Each row has a name. Each piece below is followed by the name of the row it came from, unless a question asks for something else. Each question is about the rows just above it. Places in a row count from 1.

roki: [-14.1 -39.0  14.7  69.0  75.7]
Zal: [ 68.9  22.7 -12.9  32.8  75.8]
tif: [ -5.3 -56.2 -59.6   1.9  -1.3]
Where in the named rows is [75.8]? -> Zal, 5
Where in the named rows is [68.9]? -> Zal, 1
Does one of the named rows hold [ 68.9  22.7 -12.9] side by side, in this order? -> yes
Where in the named rows is [-39.0]? -> roki, 2

